Below is a small trained network, with its code and all its weights. Each question gives an input and a target symbol and asks what happens when units are switched off, that is, made to give their printed mean instead of their output.

import numpy as np


def w(rows, s, z=0):
    codes = np.array(rows[::2]) - 128.0
    scale = np.full(codes.shape[1], s)
    scale[-1] = z or s
    return codes * scale


def norm(h):
    return h / np.sqrt((h * h).mean(-1, keepdims=True) + 1e-5)


def f(y):
    return np.maximum(y, 0)


def softmax(a):
    e = np.exp(a - a.max(-1, keepdims=True))
    return e / e.sum(-1, keepdims=True)


def log_softmax(a):
    a = a - a.max(-1, keepdims=True)
    return a - np.log(np.exp(a).sum(-1, keepdims=True))


def net(x, mask):
    ids = ['βγδεζηθλμτψω'.index(c) for c in x.split()]
    T = len(ids)
    res = E[ids] + P[:T]
    u = 0
    for l in range(3):
        q, k, v = (norm(res) @ M[l].T for M in (Q, K, V))
        z = softmax(np.where(np.tri(T) > 0, q @ k.T / 2**0.5, -1e9)) @ v
        res = res + np.where(mask[u], z, O[l][:, -1]) @ O[l][:, :-1]
        u += 1
        y = f(norm(res) @ A[l][:, :-1].T + A[l][:, -1])
        res = res + np.where(mask[u : u + 4], y, B[l][:, -1]) @ B[l][:, :-1]
        u += 4
    return log_softmax(norm(res)[-1] @ U[:, :-1].T + U[:, -1])


Q, K, V, O, A, B = {}, {}, {}, {}, {}, {}
E = w([
[87,131,101,163,96],'β',
[148,153,132,124,127],'γ',
[122,89,137,180,189],'δ',
[114,156,139,115,111],'ε',
[137,135,144,85,125],'ζ',
[98,120,69,183,106],'η',
[151,152,164,125,131],'θ',
[110,139,145,96,118],'λ',
[144,149,75,112,98],'μ',
[223,119,163,157,118],'τ',
[200,132,96,171,4],'ψ',
[116,62,119,118,75],'ω',
],0.021)
P = w([
[71,157,151,155,120],'0',
[134,250,152,129,126],'1',
[185,229,128,162,118],'2',
[101,176,193,165,118],'3',
[98,152,175,179,138],'4',
[88,144,167,210,140],'5',
[56,128,167,232,148],'6',
[54,133,178,235,159],'7',
[67,117,166,252,172],'8',
[55,129,181,251,165],'9',
[53,158,161,239,159],'10',
[45,154,150,245,158],'11',
],0.002)
Q[0] = w([
[139,34,116,127,163],'0.h1',
[209,95,160,153,254],'0.h1',
],0.0053)
K[0] = w([
[98,198,118,54,61],'0.h1',
[141,192,2,57,99],'0.h1',
],0.0066)
V[0] = w([
[145,140,18,83,121],'0.h1',
[64,160,102,127,254],'0.h1',
],0.003)
O[0] = w([
[3,178,96,83,66,144],'0.h1',
[45,209,11,171,225,5],'0.h1',
],0.0065,0.0017)
A[0] = w([
[255,117,174,83,80,168],'0.n1',
[49,182,47,153,123,108],'0.n2',
[199,122,68,219,44,252],'0.n3',
[117,23,188,156,121,6],'0.n4',
],0.0056,0.0038)
B[0] = w([
[3,121,204,129,85,213],'0.n1',
[155,235,77,10,226,162],'0.n2',
[120,82,246,13,98,254],'0.n3',
[88,119,82,103,222,134],'0.n4',
],0.0053,0.008)
Q[1] = w([
[173,205,137,108,109],'1.h1',
[90,162,78,161,254],'1.h1',
],0.0089)
K[1] = w([
[209,239,74,15,129],'1.h1',
[106,254,89,220,233],'1.h1',
],0.0081)
V[1] = w([
[152,4,12,166,197],'1.h1',
[252,64,154,4,59],'1.h1',
],0.004)
O[1] = w([
[45,136,135,115,82,2],'1.h1',
[2,226,135,11,158,232],'1.h1',
],0.0086,0.0061)
A[1] = w([
[133,155,184,105,254,15],'1.n1',
[147,113,154,48,108,181],'1.n2',
[47,172,11,160,133,252],'1.n3',
[196,56,203,47,166,122],'1.n4',
],0.0068,0.0024)
B[1] = w([
[141,189,2,189,98,178],'1.n1',
[77,110,113,203,153,254],'1.n2',
[115,150,44,91,74,157],'1.n3',
[74,174,110,208,135,205],'1.n4',
],0.0079,0.0065)
Q[2] = w([
[116,192,164,161,2],'2.h1',
[235,73,177,157,151],'2.h1',
],0.0082)
K[2] = w([
[60,27,168,52,104],'2.h1',
[153,253,15,108,93],'2.h1',
],0.0056)
V[2] = w([
[207,164,157,126,3],'2.h1',
[89,98,122,223,26],'2.h1',
],0.0073)
O[2] = w([
[246,233,142,73,60,195],'2.h1',
[140,72,242,201,1,252],'2.h1',
],0.007,0.003)
A[2] = w([
[163,165,182,115,155,229],'2.n1',
[68,159,135,90,200,89],'2.n2',
[163,72,217,184,167,197],'2.n3',
[157,1,115,184,159,6],'2.n4',
],0.0086,0.0017)
B[2] = w([
[198,142,49,113,103,220],'2.n1',
[149,180,83,89,210,253],'2.n2',
[166,110,163,42,254,188],'2.n3',
[255,63,43,11,98,158],'2.n4',
],0.0069,0.0035)
U = w([
[71,70,52,135,92,20],'β',
[90,125,133,178,157,32],'γ',
[174,45,107,77,189,253],'δ',
[204,170,49,171,150,111],'ε',
[51,114,111,156,183,25],'ζ',
[134,86,35,116,91,126],'η',
[141,140,136,159,179,129],'θ',
[96,124,70,197,152,157],'λ',
[94,176,55,2,221,160],'μ',
[142,147,217,68,195,171],'τ',
[183,144,167,52,33,193],'ψ',
[14,28,182,69,134,135],'ω',
],0.0086,0.0027)

Each question gives the input, a string of symbols that net reads in full, and the target symbol t.
The units are the heads (2 rows each of Q, K, V and O) and the neurons (one row each of A and B). Each row of codes is followed by its name. A weight is (code - 128) times the scale printed after its matrix; where a second scale follows, it is the last column's (O, A, B and U).
mask holds one flag per unit, layer by layer, with each layer's heads first. A switched-off unit (its flag False) gives its mean, the last column of its rows in O or B, instead of its output. The means were averaged over made-up inputs and are rounded, as every weight is.
A unit's drop is (log p(t) with every unit on - log p(t) with that unit switched off) / (log p(t) with every unit on - log p(t) with every unit switched off).
The circuit of an input: a set's keep is (log p(t) with only the set's units on - log p(t) with every unit switched off) / (log p(t) with every unit on - log p(t) with every unit switched off). Starting from the 12 units with the biggest drops (on a tie, the unit counted first), units are removed one at a time, each time the one whose removal leaves the highest keep (on an exact tie, the one counted first), for as long as the keep stays at least 0.8.
circuit, biggest first: the units of the circuit, biggest drop first
most important unit: the unit with the biggest drop
k most important neurons: the k neurons with the biggest drops, biggest first
k most important neurons of layer l: the k neurons of layer l with the biggest drops, biggest first
input γ ψ μ λ τ μ η μ μ ζ θ, target μ: circuit, biggest first -> 2.h1
input ω λ ω μ ε, target ω: circuit, biggest first -> 2.h1, 1.n2
input ω ζ β, target ω: 3 most important neurons of layer 1 -> 1.n4, 1.n2, 1.n1
input β β ε ε η μ ω ζ, target ω: 2 most important neurons -> 0.n2, 0.n1
input ε γ ω ε, target ω: circuit, biggest first -> 2.h1, 0.n4, 1.n2
input γ θ ψ ζ β, target ψ: 3 most important neurons -> 1.n1, 0.n3, 0.n2
input ψ ψ θ ε λ ε ε ε ζ ψ ψ λ, target ψ: circuit, biggest first -> 2.h1, 0.n3, 1.n1
input ω η ζ, target ω: 2 most important neurons -> 0.n1, 0.n2
input ζ β ζ λ ψ μ ψ ζ, target ψ: circuit, biggest first -> 0.n3, 2.h1, 1.n1, 0.n2
input ψ λ ε β β ζ τ ζ ψ μ, target ψ: 3 most important neurons of layer 0 -> 0.n3, 0.n1, 0.n2
input ψ ψ λ η, target ψ: 2 most important neurons of layer 0 -> 0.n3, 0.n1
input ε β τ ε μ μ β, target μ: 3 most important neurons -> 0.n2, 0.n3, 2.n2
input τ ψ δ γ β δ λ θ λ, target λ: 2 most important neurons of layer 0 -> 0.n3, 0.n1
input ε ω μ, target ω: most important unit -> 2.h1
input μ ζ β, target μ: circuit, biggest first -> 0.n2, 2.h1
input μ ε τ β ψ ψ μ, target ψ: 2 most important neurons -> 0.n1, 0.n2
input ε ζ β μ γ ψ β, target ψ: 2 most important neurons -> 0.n3, 1.n1
input ε μ η, target μ: 3 most important neurons of layer 0 -> 0.n2, 0.n3, 0.n1
input ζ μ β ψ ε, target ψ: 3 most important neurons of layer 0 -> 0.n3, 0.n2, 0.n1
input γ ε ε, target ε: most important unit -> 1.h1
input β γ μ ε μ ζ β δ ψ λ, target λ: 2 most important neurons -> 1.n1, 0.n3
input ω ψ ζ μ ω ε γ, target ω: 2 most important neurons -> 0.n1, 0.n2
input β ε μ ψ ε, target ψ: 2 most important neurons of layer 0 -> 0.n3, 0.n1
input μ μ μ ε ε ζ μ ψ θ ψ λ, target ψ: 2 most important neurons of layer 0 -> 0.n3, 0.n2
input μ ψ ζ γ β ε μ η, target μ: 3 most important neurons -> 0.n2, 0.n3, 1.n4
input ψ ψ ψ η θ, target ψ: 2 most important neurons of layer 2 -> 2.n1, 2.n2
input τ ω μ μ, target ω: most important unit -> 0.h1
input μ ε μ δ β η, target η: 2 most important neurons of layer 0 -> 0.n2, 0.n1
